Read these off the grid that follows. Rows and columns are numbered from 1.
1) The entry just left of the smallest entry?
2) The entry in row 2 and column 1?
3) The bottom-right entry?
4) The entry just right of 149?
5) The entry in the top-left corner?
[[155 155 105 149 102 154]
 [154 152 109 144 108 152]]
1) 149
2) 154
3) 152
4) 102
5) 155

Read these off the grid that follows.
1) Read off the third-last entry, reading row by row.
2) Read off the second smallest entry.
3) Read off the third entry on the main diagonal.
4) Read off the smallest entry in the first row.
5) Read off the 3rd entry, reading row by row.
6) Read off the fourth entry in reading order.
7) Read off the top-left entry.
8) Read off the entry just left of the largest entry.
[[120 122 129 137 122 133 110 124 136 138 112 109 131 137 131]
 [127 109 124 134 143 115 124 126 131 124 132 143  98 132 140]
 [130 118 139 109 125 130 121 143 128 155 130 142 126 132 121]
 [146 145 127 138 141 129 121 134 134 136 138 143 133 130 123]
 [142 146 102 125 126 125 122 126 122 130 120 138 132 116 130]
 [121 126 127 152 129 126 134 126 127 126 116 144 135 119 147]
 [125 132 132 134 110 126 125 126 143 127 125 117 136 148 132]
 [128 134 127 132 118 133 143 103 140 124 134 121 144 120 146]
 [137 142 115 128 129 125 128 126 115 139 117 134 147 128 133]
 [128 131 158 133 127 114 125 121 131 118 125 127 123 132 137]]
1) 123
2) 102
3) 139
4) 109
5) 129
6) 137
7) 120
8) 131

Questions about the array below.
1) What is the last entry, reading row by row?
2) What is the 1st entry in reading order?
3) What is the entry in the bottom-left corner?
4) What is the 2nd entry on the diagonal from the top-right corner?
5) What is the first entry on the diagonal from the top-right corner?
6) What is the third entry, reading row by row?
7) What is the fourth entry, reading row by row?
[[113 121 129 136 153 131 111 118 137 141 121 149 114 121]
 [136 126 108 142 118 133 122 117 127 146 128 135 129 138]
 [109 139 146 112 128 129 123 120 120 151 119 106 139 143]
 [132 114 140 147 121 134 144 125 135 104 135 128 151 111]
 [117 138 108 147 121 134 147 129 123 106 116 116 147 141]
 [133 108 122 104 130 148 145 136 105 131 140 129 151 136]
 [108 124 130 124 138 123 115 144 142 139 132 104 127 113]
 [107 109 123 138 110 152 151 148 153 140 144 147 133 135]
 [120 106 117 147 130 117 145 149 119 140 104 111 140 138]
 [148 110 151 112 121 138 105 115 144 134 148 142 150 108]
 [138 152 131 143 128 103 118 119 122 131 103 114 122 141]
 [106 123 124 106 109 128 148 132 129 113 115 115 117 139]
 [110 142 133 128 111 122 103 107 127 105 143 124 132 140]
 [129 126 147 149 150 121 125 122 128 150 104 110 116 121]
 [127 139 107 109 105 113 143 148 131 122 130 110 116 138]
 [118 114 120 137 133 120 135 150 113 124 144 122 150 136]]
1) 136
2) 113
3) 118
4) 129
5) 121
6) 129
7) 136

m =
[[103 109 154 102 154 119 154 121 102 103 102 126 154 120]
 [142 102 154 135 154 154 154 154 135 138 126 102 154 155]
 [115 153 102 134 102 103 102 102 127 119 139 154 102 102]
 [148 109 102 154 102 150 102 148 153 145 152 105 103 152]
 [111 154 103 109 106 102 120 103 111 112 113 154 122 102]
 [102 136 115 102 117 148 116 151 102 102 102 154 117 137]
 [105 104 140 114 135 154 116 154 106 103 104 116 116 154]
 [103 113 104 150 102 152 102 152 136 102 140 124 102 153]
 [138 154 102 154 102 126 102 124 153 142 154 153 102 125]
 [140 102 154 136 154 154 153 154 135 136 125 104 152 154]
 [141 154 102 146 102 101 102 103 148 147 151 151 102 102]]
The 3rd entry, reading row by row -> 154
Which number is the top-right entry?
Answer: 120
The bottom-left entry is 141
The 2nd entry from the end, reading row by row: 102
The top entry of the column that holds the smallest entry is 119
Which number is the largest entry in the last row?
Answer: 154
Which number is the entry in the bottom-right corner?
Answer: 102
The second entry in reading order: 109
Which number is the smallest entry in the first column?
Answer: 102
The 2nd entry on the diagonal from the top-right corner -> 154
Which number is the entry in the top-left corner?
Answer: 103
Which number is the largest entry?
Answer: 155
Which number is the third-last entry, reading row by row?
Answer: 151
Which number is the 4th-last entry, reading row by row?
Answer: 151
The fifth-last entry, reading row by row -> 147
The fifth entry, reading row by row: 154
The third entry on the main diagonal -> 102
The entry just right of the smallest entry: 102
The smallest entry -> 101

[[113 126 119 127 127]
 [106 148 106 129 104]
 [148 115 146 132 149]
 [118 154 113 148 100]
 [150 106 152 123 154]
 [106 154 125 144 101]
 [107 155 114 143 100]
 [109 156 119 152 101]
 [146 118 142 129 142]
 [109 149 109 130 100]
 [148 104 144 120 154]]
Indices start at 1.
The top-left entry -> 113
The entry at row 1, column 2 is 126
The entry at row 1, column 3 is 119
Read off the entry in the bottom-left corner.
Answer: 148
The entry at row 3, column 1 -> 148
The entry directly below the centre entry -> 114
The maximum -> 156
Read off the entry directly below the largest entry.
Answer: 118
Read off the entry at row 2, column 2.
Answer: 148
Read off the entry in the top-right corner.
Answer: 127
The entry in row 2 and column 1 is 106
The entry just left of the largest entry is 109
Read off the entry at the centre.
Answer: 125
The bottom entry of the column that holds the largest entry -> 104
The entry in row 3 and column 2: 115
Read off the entry in the bottom-right corner.
Answer: 154
Read off the entry just left of the centre entry.
Answer: 154

Read these off the matrix that follows. Counting starts at 1.
1) Report the entry at row 1, column 2.
2) Report the entry directly below 151.
3) Report the entry in row 1 and column 3.
4) Report the entry at row 3, column 2.
5) Report the top-left entry.
6) Report the entry just right of the centre entry.
7) Report the entry at the centre.
8) Report the entry at row 3, column 1.
array([[137, 142, 113, 123, 118, 128, 136, 125, 115],
       [123, 130, 128, 135, 125, 124, 129, 134, 131],
       [136, 151, 104, 128, 110, 127, 142, 129, 111],
       [116, 127, 130, 132, 125, 112, 112, 118, 138],
       [119, 128, 131, 138, 125, 124, 129, 137, 136],
       [120, 126, 132, 131, 127, 118, 118, 124, 135],
       [124, 128, 130, 130, 126, 121, 123, 125, 132],
       [119, 126, 132, 132, 126, 117, 118, 123, 136],
       [121, 128, 128, 128, 126, 116, 115, 117, 133],
       [120, 127, 130, 130, 127, 117, 117, 121, 135],
       [105, 125, 135, 141, 123, 104, 107, 123, 148]])
1) 142
2) 127
3) 113
4) 151
5) 137
6) 118
7) 127
8) 136

Questions about the array below. Rows and columns are numbered from 1.
1) Give the entry in the top-right corner.
2) Give the entry in the top-left corner.
3) Give the entry at row 3, column 1.
4) Give the entry at row 2, column 1.
5) Give the entry in row 1 and column 3.
6) Give the entry in row 1 and column 2.
7) Give the entry in the bottom-left corner.
[[131 134 141 132 130 129 131]
 [133 152 129 139 131 136 144]
 [131 134 132 135 130 129 129]
 [132 132 131 130 132 131 141]
 [134 130 134 140 145 136 131]
 [130 133 129 132 131 133 131]
 [130 155 129 131 130 131 133]]
1) 131
2) 131
3) 131
4) 133
5) 141
6) 134
7) 130
